Each name stands for a flat space through zero: a line, a plane or more. A row that begins with a name and a colon came from that space; any other row is followed by the name of the space it lies nearest, among the names in its block.
q800_q508: [ 16   3  14   0  15  -1  14  -5   1  14 -22   4 -11   3  -7  21  -4 -14
 -21   3  11  -3  13   0  16 -13]
q664_q481: [ -1   6 -20  24  19 -69  14  -9 -58 -23 -26 -50 -40 -16  15  33 -30 -95
 -54   9  31 -17   5   9  10 -85]
q463_q122: [ 17  44 -10 -19  46   8  -8   7  12 -14  15  59  16  43  13 -51   5 -37
   3  28  -8  15   5 -29   1  34]
q664_q481: [  0  12 -10 -10  -3  13   8   4  17  10  -6  23  18   6  -5 -33   9   5
  -3  16  -7 -10   4 -18 -13   9]
q463_q122: [ -8   5   4   8  -3  15   0  -9  -7  -4  -6  15  11   1   6 -20  17  13
   2   6  -5  -7   1 -15  -2  13]
q664_q481: [ 59  32  34  -4  20  49  20  -6   5 -12 -27  41  41  35 -28  -7 -29   7
 -17  62   5  -8 -17 -86  14  -2]
q463_q122: [ 22  18  -5 -26  21  29  -9  21  10 -13 -12  31  -5  27  27  -2  -7 -10
  -3   7   7  38   6 -32  -8  20]
q20_q208: [ 20 -24  14  12   3  -3 -17 -20  12   8   5 -13 -41   8   3  25  25   9
  39  -7   4  21 -14  45   0  24]
q664_q481: [-16  13 -20 -11  15  -7   2   6  -9  -6 -22   6 -13  -1  22 -15   3 -39
 -30   7   4   0  17 -13 -12 -22]
q800_q508: [  8  12  24 -34  24  36   3   1  41  47 -11  44 -18  26  14  20   7  -5
 -10   3  -7  23  26   0   6  16]
q20_q208: [ 14 -21   7  -9  12 -10 -23  -3   4  34 -19  -9 -39  45  -5  16  18  -7
  36   7 -16  28  -5 -30  -9  -6]
q347_q60: [-42  -9  10   4 -24  -6 -18 -18 -11  27  32 -14 -12   0  22  15   1  -4
  19  -2 -26   0 -10   8 -10 -19]
q20_q208: [-25  -5 -23   8 -21  -3 -18  -6  -6  -5  15   1   4   2  16 -42  29  11
  33   4 -17  -1 -14  -3 -29  18]
q20_q208: [ 54 -15  31  10  34  -9 -11 -11  10 -32  17 -25 -24   6 -33  47 -21   0
  22   0  19  19 -26  44  32  13]
q463_q122: [-19   2 -11  -1 -22   4   2 -15  21  39   8  15  -5   2  13 -23  27  -2
  13  14 -16 -12   0  15 -26   6]
q20_q208: [ 18  -9   2  24 -10 -17  16  -1 -28  38 -43   4 -14  19   7  16  27   7
   3 -17  13   1  21 -23  14   5]
q463_q122: [-11  17  18  -7  19  10  -4   3 -25   2 -10  22  23  28  -3 -11 -10  -5
 -12  12 -18  -2  10 -72  16 -13]
q664_q481: [ 15  18  31  34  43 -35  16 -38 -32   1 -11   8   7  16 -38  -9   7 -36
 -18  25   1 -41   4 -11  47 -18]
q800_q508: [ 43 -17  19  19 -25  30   6 -28   8   5 -28 -15 -27   0   4  33   5  15
  15  37  17   4 -32   1 -18  -8]
q800_q508: [ 15   1  -4   2   2   0   4   6  -5 -18  -6  -8  -2  -6   2  10 -13  -5
  -9   1  15   4  -4   1   2  -5]
q463_q122: [ 27  -3  -9 -14  -2 -13   2  25  13   5  13 -13  -6   7  -2  32 -30  -8
   5 -13  13  24  -3  12   2  -3]
q463_q122: [ 32  13 -20 -30  -4   4   3  38  29   8  18  12  10  22   6  10 -35  -9
   7   3   7  31  -5 -14 -13   8]
q347_q60: [ 10  -1 -24   7 -18   9  -7  37 -29 -64   5 -12  30 -15  15  -7 -21  33
   7 -26  20  21 -11 -23  -3  24]
q664_q481: [-44  18  -1   7 -23   4   7  -1 -14  -5  40  10  29 -32  28  -5 -12   4
 -18 -20  -5 -17   9  27   6   4]
q800_q508: [ -3  11  -2 -10  -8  15  -6   1  11  -3  19  11  26  13  -8 -26 -11   5
  12  28 -19  -5 -18 -32 -16  -1]
q664_q481: [ 11  22  48   6  14  14   3 -14  -7  24  29  32  23  29  -4  23 -19   2
   6   9 -13   0  -1 -21  39  12]
q347_q60: [ -2   7  -6  13  34 -24  -4  -8 -36 -24 -26  -4 -39  -2  31  10  13 -49
 -26 -11  22  10  19  16  13 -12]
q463_q122: [-13 -12  18  -1  -1   6  -7  -9 -13  38 -25   1 -34  16  25  32  18  -3
   1 -12  -7  17  17 -14   3 -11]
q800_q508: [ 20  -9  14 -16  28   5  -5   1   4  -6 -35 -14 -22  13 -19  23 -14 -15
 -15  17   3  10   0 -29   4 -31]
q20_q208: [-13  -2   6  30 -32   7  24 -16 -14  26 -12  11   2 -27  22   8  29  24
 -11 -24  14 -20  19  33   9  18]
q347_q60: [-59 -33  16 -27   0   5 -21   7   3  12  -8 -34  -8 -17 -21  17  -6  23
  -9 -26 -33  -4  14 -17   0 -40]
q347_q60: [ 72  31 -31  10   2 -21  40  26   4  -1 -10  25  14  13   4  -1 -17 -27
 -16   5  47   6   7   9   9  23]
q347_q60: [-12   8  11 -10  -5  26  -9  -1   2  16   6  22  -9  10  38  13   3   0
   2  -3  -6  21   6  -6  -6  10]
q347_q60: [-22 -30 -22 -18  18 -37  -2  27   1 -25 -24 -51 -11 -33 -41   4 -11  -3
 -28 -34   5 -10  19  16   5 -37]
q347_q60: [-19  -4  -5 -24 -42 -10   8  28  20  68  34  -6   8   5  12  42 -33   5
   5 -26 -15  12  11   4  -6 -19]
q664_q481: [ 39 -20  13  -3 -17  24 -20  26 -10 -23   4 -19  -3  19  10  50 -30  40
  36 -16  11  51 -25 -32   2  17]
q664_q481: [ 21  11 -31  -4 -15 -35   9  25 -16  20  -1  -9   0  28  11   9 -28 -39
   1  11   8  13  -5 -39 -14 -30]
q347_q60: [ 30   1  11  21 -15  -1   5  30 -36 -27  17   0  51  10 -15  16 -30  50
  20 -32  12  12  -8 -40  36  33]
q463_q122: [-12 -13 -17  -4 -61  -8  10  -2  34  80  25  -5 -10   3  14  13  10  10
  30   0 -15  -3  -7  28 -36  -5]
q800_q508: [-49  16  22 -23   6  28 -10 -18  25  45  22  43  17  17   3 -31  19   6
   4  15 -46 -14  14 -19  -4   7]
q20_q208: [-15   0 -15  -5 -22   3  19  22 -24   9 -43  -5  23  -7  -1  -5 -12   8
 -34  -3   2 -14  18 -65  -8 -36]
q463_q122: [  4 -20  15  10 -26   9  -1   2 -15  29 -15  -9 -17   5  20  44   6  27
  14 -25   5  20   6  -8   5   4]
q463_q122: [ -4  -4  26  26  -9  10  -1 -10 -38   9 -11  10  12  12   8   9  16  31
  13 -15  -4  -1   6 -33  23  17]
q347_q60: [ -1   6  26  10  18 -32   7 -17 -13  55   9   8 -26  23   8  41   2 -36
  -4 -14  -3   1  21  21  34 -13]
q800_q508: [-51   3  -5 -11   8  22 -30  14 -21 -77  31 -10  10 -41  36  -7 -16  11
 -14 -33  -2  17   0  21   0  11]
q664_q481: [ 19  -5 -27 -28 -52  14   9  29  43  34  17 -11   3   1  11  23 -35   7
  12  13   2  19 -19  -1 -44 -16]
q347_q60: [ -3  -8   7  19   0  -5  -8 -10 -21 -26   3 -14  12  -4 -16 -12   4  16
  12   3  -4 -12 -15 -12   7   1]
q800_q508: [-48  14  22  -2   0  18  -8 -20  -4   2  28  18  32  -6  -4 -28   1   9
  -5  13 -34 -27  -1 -17   5  -6]
q20_q208: [ -3  20 -35  11 -24 -34  22  18 -41 -11  -8 -19  24  -8  11  -8 -39 -43
 -36  18  14 -22  -4 -45 -13 -57]
q20_q208: [  4  22  -4  46 -21 -37  31  -9 -55  23  -4  14  30   8   8 -11   7 -13
 -10  -4  11 -32  11 -26  25  -3]
q800_q508: [ -3  15  -7 -22  37 -12  -6  34 -13 -48   9  -4  23  -2 -14  -2 -42 -18
 -28 -17   5  10  12 -23  23 -12]
q664_q481: [ 18  -7  31  19   5  21  -1 -17   8  -8   8  16  31   6 -42 -20  21  57
  31   2 -10 -16 -13  -4  24  46]
q800_q508: [ -5  -2  17  13   1  -6   5 -13  -9  12   3   0   7  -1 -14   5   4   7
   0  -3  -6 -16   2   1  18  -2]
q20_q208: [-55  30  30 -39  -3  27   8 -15  34  39  47  18  21 -16   6  16 -51 -36
 -47  33 -35 -27   5   5  -3 -58]
q20_q208: [ 16   2 -31  12   0  -6  -1  15  -7 -65   7 -11  13 -26   0 -28   0   9
   3 -10  24   2 -13  26  -7  27]
[  5   7   8  43 -40  10   4 -20 -19   5  33  23  37   3  11 -26  27  46
  44   0  -5 -15 -21   4   4  54]	q463_q122
[ -1 -22  -3  13  -1  -8  -6 -22   9 -13  -3 -29 -47 -31  12  20  22  -8
   3 -10  17   3  -6  76  -9   1]	q463_q122
[  9  15  21  -5   4  14   6  -3 -10  -3   4   1  -3   1  18  40 -39 -25
 -27  15   9   8  -4 -13  10 -30]	q664_q481
[ 51 -33   1  -6  -9  26  -3 -20  27  23 -73 -26 -78  15  11  41  22 -12
   9  43  21  28 -20  -6 -44 -29]	q800_q508
[ 26  17 -26  16  12 -21  10 -14   1 -16  -4   7 -22  -2  18 -20  15 -46
  -6  22  25  -4  -6  40 -12   8]	q347_q60
[-29  23  24  21  19 -24  -3 -30 -33  31  20  28  25  34 -11 -33  17 -21
   9  18 -34 -31   6 -39  27  -5]	q463_q122
[ 23  27   2  -1 -11  -2  -4  10   0  30  45  35  24  49  19  -1 -16  -7
  37  12 -12  22 -13 -30   2  27]	q463_q122
[-38   2  37  11   5  27 -37 -25 -34  -3  26  17 -23  13  61  23  18   4
  24 -17 -19  30  -1   2  12  22]	q347_q60
[ -7  -9 -22 -29  -9   7   1  29  31  -2  -2  -9   3 -17  -7  -2 -12  13
  -9 -14   1   8   8  10 -18  -3]	q347_q60
[ -9  32   8   7 -23  -2  26 -10  23  77  45  62  49  23  -5 -35  19  14
  18   4 -25 -29  15   6  13  42]	q800_q508
[-21   0  29  -4  54  19 -18 -24   3  -7 -23  31 -17  10  -7 -27  49   7
  -2  -7 -16  -1  25   4  22  32]	q664_q481
[ -6  34  41  26  24  26  10 -20 -44 -43   6  35  49  -5   0 -14 -12   9
 -29   9   2 -26   4 -35  46  13]	q664_q481
[ -6  12  -2   7   2 -14   2  -5 -12  24   4  19   7  21   7 -17  13 -12
   7   4 -10  -5   8 -18   4   6]	q20_q208
[ 27 -16   6  22 -39 -24   5   6  -7  14  39 -32  13   2 -17  40 -30  23
  36 -12   5   3 -29  15  10   0]	q664_q481
[-14  17  17  -4  16   0 -11 -12   5  10  36  23  21  22 -11 -22  -1  -6
  15  15 -28  -9  -6 -12  11  10]	q20_q208
[ -3  19   3  -6   1  32   4   8 -17 -36 -11  11  15 -13  27   4 -25  -6
 -34  11  12   5   1 -30  -2 -12]	q664_q481
[  9 -10  -1   2   8 -13  -1   3  -1 -23   2 -25 -11 -16 -11  19 -15  -6
  -7  -9  13   2  -5  26   7 -10]	q463_q122
[ 31   3 -12  22 -16  -6   8   6   5 -20  28   5  21  -8  -5 -11   4  26
  27 -13  18   1 -15  37   6  48]	q463_q122
[ -9  11  -5 -48  22  28 -13  19  41  25  -2  36 -17  23  24  -5   7 -11
  -3  -3 -14  34  23  -6 -16  16]	q800_q508
[  1 -12  22   2   2   8   0  -4  -5  32 -25   9  -2  20 -12   9  19  25
  10  -9 -11   2  13 -32  14   6]	q20_q208
[  9  -5   7 -29  23  48  -3  -7  42  -8 -42  17 -19  -2  -8 -15  19   9
 -16  27  -1   6   5  -8 -21   4]	q664_q481
[-10  -6  29  16  57 -26 -22 -36 -32 -21 -10 -17 -58   4  11  29  16 -51
 -11  -4   4   7   7  35  31 -20]	q463_q122
[  5   6   3 -24  21  -1  -2  20   0   6 -14   3  -4  20  -2  16 -22 -19
 -16  -1  -2  17  13 -36   8 -20]	q463_q122
[ -9  16  -2  -1 -10  12   7  11 -11 -37  14   1  64 -10 -31 -36 -33  20
 -13  23 -12 -29 -17 -55   0 -15]	q463_q122
[  3  17 -14 -11  18  12   8  16  15 -40   8  17  18 -23   1 -22  -7   1
 -23 -11  16  -1  11  28   5  25]	q20_q208

Each name stands for a flat space through zero: a line, a plane or more. A row that begins with a name and a colon came from that space; any other row is followed by the name of the space it lies nearest, among the names in its block.
q710-q902: [ -3  30 -26  18   6 -20  33   7  -8   2  18  19  15  -3   2  14  18 -22
   0  -3 -27  11   7 -27  16  23]
q93-q200: [ 10  28  -9   7   7 -14   4 -36 -15 -18   9 -20  39 -20   1 -42   3 -18
   7 -30 -27 -27 -66 -10  44   1]
q93-q200: [ -1  17  -4  -2   5  10   7   9   7   0   3  -4  16   8  11  22  20 -24
 -10   2 -35   7  17  -4  19   4]
q710-q902: [ -6 -16  33 -12  14  34 -32 -20  22 -11 -19 -32  12  10  12  -7  -7 -10
 -13   2 -26  -9  -6  19  16  -8]
q93-q200: [-13 -47  30 -15  -5  38 -70 -23  50  -2 -26 -32  11   7   7   9 -43  61
  23  10  -3 -10 -21   7  29 -43]
q93-q200: [ 26  -3   4  -3 -18   2  -5  14  10  10   8  10   0   2   8  32 -12   1
  14  17  -2  29  17 -20  -4 -14]
q336-q301: [ 27  16   5  -5  16   9   4  29  -4  -7  15 -12  15  14  14 -11   7 -45
 -22   0  -9  16  37  13   7   9]
q310-q136: [ 10   5   6 -10  14  14 -23  19  14  -3  15 -25  25  10  20  -9 -21  -3
 -17  -3 -15   0  14   4  18 -11]
q93-q200: [ 78  -9  15  14 -40 -22   9 -20 -30 -29 -10  28   4 -25 -29 -28   3 -41
  64  23  39  49 -17  -6  24  -6]
q336-q301: [-24 -10  -2  35   2 -11 -20  -4 -11  -9  -7  38  15  -9 -10 -20 -26  49
   6  38  33  11 -13  -8   8  15]
q710-q902: [-24  42 -45  -5 -21  -3   6  43   1  26  17  21  29  -3  17  68  22  38
 -10  16 -32  -1  14 -27  14 -25]
q336-q301: [  6  22   7 -15 -18   1  17   4 -18  -3  -1  -5   4 -15   9  21  24 -38
 -19  15 -40   7   9  -4  -9  -7]
q310-q136: [  9 -15  10   6   6  -6  13  -6   3   5   3   7 -26   6  -4  -2  -9 -13
   4  -4  13  12  10  -6 -26  17]
q310-q136: [ 15   4  20 -15 -17   9   8 -11 -12   4  -8  -4 -11  -6   6  17  15 -30
 -11   8 -17   5  -6   2 -24  -7]
q93-q200: [ 38  30 -17  11 -21 -54  46  16 -35  21  49  33 -13 -26   7  10 -27 -16
  -2   4   3  28  -5 -59 -50  11]
q93-q200: [  1  -4  -1  -1 -12  -3  -3  45   9  42  25  31 -24  12  22  59 -34  38
 -21  32  15  31  43 -31 -64  -6]
q710-q902: [ 18 -22  16  -8  -6   6  -6   4   0   8  -5   4 -28   9  -4  -1  -9   3
   4   3  36   8  11  14 -35  -4]
q710-q902: [-33 -12  17 -25  -6  -5   4 -18  -8  -7 -13 -33 -28 -26  -2 -13  -6  -2
 -24  -6 -27 -30  -6   8 -31 -12]
q310-q136: [ 15 -23  -1   5  20 -20  -6  11   3  -6  18  -9 -18   4 -10 -54 -43  15
   9 -22  50  -3  10   8 -12   8]
q310-q136: [-12   8 -38  18 -11 -26   7  21  -5  18  16  38   0  -4  -9  17 -10  55
  19   5  33   3  -4 -24  -4  -1]
q336-q301: [ -3 -14   0 -32  -7   4  13 -19  36  25   5 -38 -34   3   7  40  -3  -1
  12 -45 -37 -23  -9 -21 -21 -22]
q710-q902: [-26   1 -20  19  25 -10  15   7   7 -10   1   7   2   8 -12 -15  10  -1
   3 -10   1  -3  23   4  24  28]
q336-q301: [ 29 -34  40   6  -8  21 -29 -46   6   3 -23   7 -12   9  -4 -10 -19  11
  23   5  38   5 -52   8 -18  -4]
q310-q136: [-81  -6 -10 -18 -23  -4  34 -22   5 -11 -44  -9 -31 -32 -23  49  56  -5
   2  14 -73 -21  25  -1   8  -6]
q336-q301: [-52 -14  44  38  18  23 -14 -30  -6  11 -27  48  -9  10  14  23 -10  17
 -50  64  -7  18 -11  -8 -53  49]
q310-q136: [ 48   8   4 -13 -51  -8   5   3 -47   7  -9  28 -15 -18 -12   5  20   0
  16  19  55  11 -28  14 -39 -28]
q93-q200: [-36 -26 -13  13  25 -12  17  -1  45  -3   3  -8 -21   8 -11  14 -14   3
  22 -15 -30   9  47 -25  23  23]
q710-q902: [ 19  22  -4  -1 -12 -11  20  -1 -13   8  15   8   5  -9   9  18   6 -23
  -3   0 -21  10 -10 -24 -10   1]
q710-q902: [ 24  -4  -3 -53 -14   0 -10  14  17  14  21 -60 -14  -7  14   2 -23   6
   1 -47 -14 -31  -4   1 -14 -53]
q336-q301: [-19   6 -13  19  29   9 -14  -2  44  16  20  -1  31  22  22  27 -25  27
   1 -12 -36   1  -7 -37  34  11]
q93-q200: [-30  16  16   1  10  20 -23  -9 -21  -2 -12  -1  23  -2  16 -15   5  13
 -50  20  -8 -25 -31  22 -13   4]
q310-q136: [ 22 -39  23 -21  -3  10  -2   4  20 -16 -17 -26 -34   6 -15  -8  -1 -31
  23  -5   9  17  49  24   1 -10]
q310-q136: [-19 -21   0  -3 -12  -2  17   0   6  -7 -24   7 -31  -5 -21  20  23  -8
  18  12  -3  11  37   8  -3   3]
q336-q301: [-22   1  -8  12  15  14  -8  -6   5  17  -6  16   0  22   3   9  10  30
 -11  -7  22 -18 -21  11 -11  13]
q336-q301: [ 27   2  -3  -7 -34 -26   2  28 -58 -27  -7  16  -7 -33 -26 -51   5  -2
   7  29  62  10  13  33 -13 -19]
q93-q200: [ -5  11 -23 -10  10   4  12  24  -7  16   7   0 -14  20  -1   0  26   7
 -15 -28  32 -23   9  27 -21   2]
q710-q902: [-26  14  -2 -13 -13   1  -5  -2 -15  -1  -7  -9   9 -19   6   5   8  14
 -22  10 -23 -22 -17   3  -5 -18]
q336-q301: [ 25   4   6   0  48  31 -19  43  20  24  29  -8   6  58  32  -7 -16  -8
 -43 -21  33   3  35  25 -25  20]
q93-q200: [ 11 -15  19   2 -10   5   2 -15  -2 -26 -24  -1  -3  -9 -16  -9  15 -34
  21  19  -8  22  17  11  23   4]
q710-q902: [ 35 -10  31 -19 -27  -6   0 -26 -21   2  -1 -11 -23 -22   2 -11 -18 -17
   1   1   7   0 -34  -5 -44 -18]
q310-q136: [-41  18  -8  32  45  -2  -4 -14  -2  -9   7   4  33   7   8 -36  -7   9
 -32  -6 -15 -21 -24  -1  23  40]
q336-q301: [-11  19 -19  27  22  -1 -12  12  18  -3  18  11  48   9  13   4 -15  15
   1   8 -24  12   3 -25  53  14]
q310-q136: [ -8  16   5   2 -12  12  -9  20 -36 -18 -21  20  19  -7  -4  -9  33  -8
 -24  44  14   8  17  36   4  -1]
q710-q902: [-19  11  -8   3  23 -10  22   0 -12 -12   3 -12  -4  -2  -6 -30  16 -26
 -20 -20  -9 -18   9  14   1  24]
[  1  20 -19 -10 -10  18 -31   8   9  -8  -4 -15  52  -1   7   8  14  24
  14  -2 -18 -15 -22   8  65 -36]	q310-q136
[-16  12 -13  -1  15   3  15   6 -16  -3  -6  -2  -6   9  -7 -19  34 -12
 -20 -18  15 -24   2  32  -6  15]	q93-q200
[-16  39 -10  -4   6  -5  31  31 -53  16  10  22 -14   4  10  -4  38 -18
 -68   7  20 -17  10  28 -67  23]	q93-q200
[  3  10  -3 -23   0  11  -4  21  -6   9   5 -19  -2   7  10   1  11  -2
 -24 -14   5 -19   7  22 -17 -16]	q710-q902
[ -23   -4   21  -33   27    2  -29    3  -19  -44   -3  -77   16  -25
    3 -102  -25  -14  -48  -21  -14  -53    0   54   16  -18]	q310-q136
[  9  20   6  -5 -23  19   3 -15  -9   6 -16  12  16  -1   8  41  38 -18
   0  17 -27   6 -23  -3   6 -10]	q310-q136
[ 34  -5  18   6   0  15  -8 -16  38   6   9  -5  19  14  18  38 -17 -26
  24   4 -44  35   1 -38  29  -1]	q710-q902
[ 49  14  10   3 -29  -3 -11   2   5   7  20  13  31 -11  20  37 -26  -9
  21  28 -29  43 -10 -49  17 -22]	q93-q200
[ 38  66  -6  42  -2   5  12  15 -63  -9   6  66  64   7  12  -8  50 -46
 -28  48  18  35 -22   9  18  37]	q93-q200
[ 11  -1  -5 -14 -14  -5  -3  59   7  20  24   9 -13   4  16  38 -27  16
 -15  27   5  31  65 -16 -33 -18]	q310-q136
[ 19 -18  22 -50 -19   4  -8  22   6  -5   3 -51 -26 -15   7  -2 -19 -20
 -10  -5 -18  -2  40  14 -24 -42]	q310-q136
[ -7 -21   1  18  25  12  -5 -22   7 -10 -21   6  -8  23 -20 -34  16   3
  16 -19  43 -12 -13  33  15  26]	q336-q301
[ 29  18  10 -33 -31   5  18 -24   7   1   0 -33   7 -19  12  42  24 -52
  14 -15 -76   1 -19 -26  16 -32]	q336-q301
[ -3   4  16  -6  -6  10  -7  -3  14  -2   0 -11  15  -7  16  28  -8 -16
  -8  20 -53  16  12 -21  13  -8]	q93-q200
[ 36   1   1 -10   0  -8  -4  35 -13  -9  17 -10   1   0   1 -31 -15 -16
  -4   0  29  14  32  16  -3  -9]	q336-q301
[ 35  33  17  33  13  16  -8   5 -36  10  12  48  36  22  24  -7   5 -20
 -37  34  31  26 -27   4 -22  34]	q310-q136
[ -3  12   1  21   9  14  -9   9   7  -1  -1  23  30  14  11  21   7  -3
  -7  28 -14  24  13  -8  24  15]	q93-q200
[-57  -3 -22  34  19 -36  32   9 -16   6   6  41 -30  -8 -16  -9  -9  31
 -18  14  22  -1  21 -15 -38  46]	q310-q136
[-13  -2  -1 -10 -31 -17  16 -25  -8  -8 -15  -4 -12 -35 -14  16  10  -2
  20   7 -32  -4 -17 -19   3 -17]	q336-q301
[ 13  28   3   7  -9  12  10   7  -4  15   7  24  20   8  21  51  20 -25
 -15  25 -34  26   5 -23  -4   7]	q710-q902
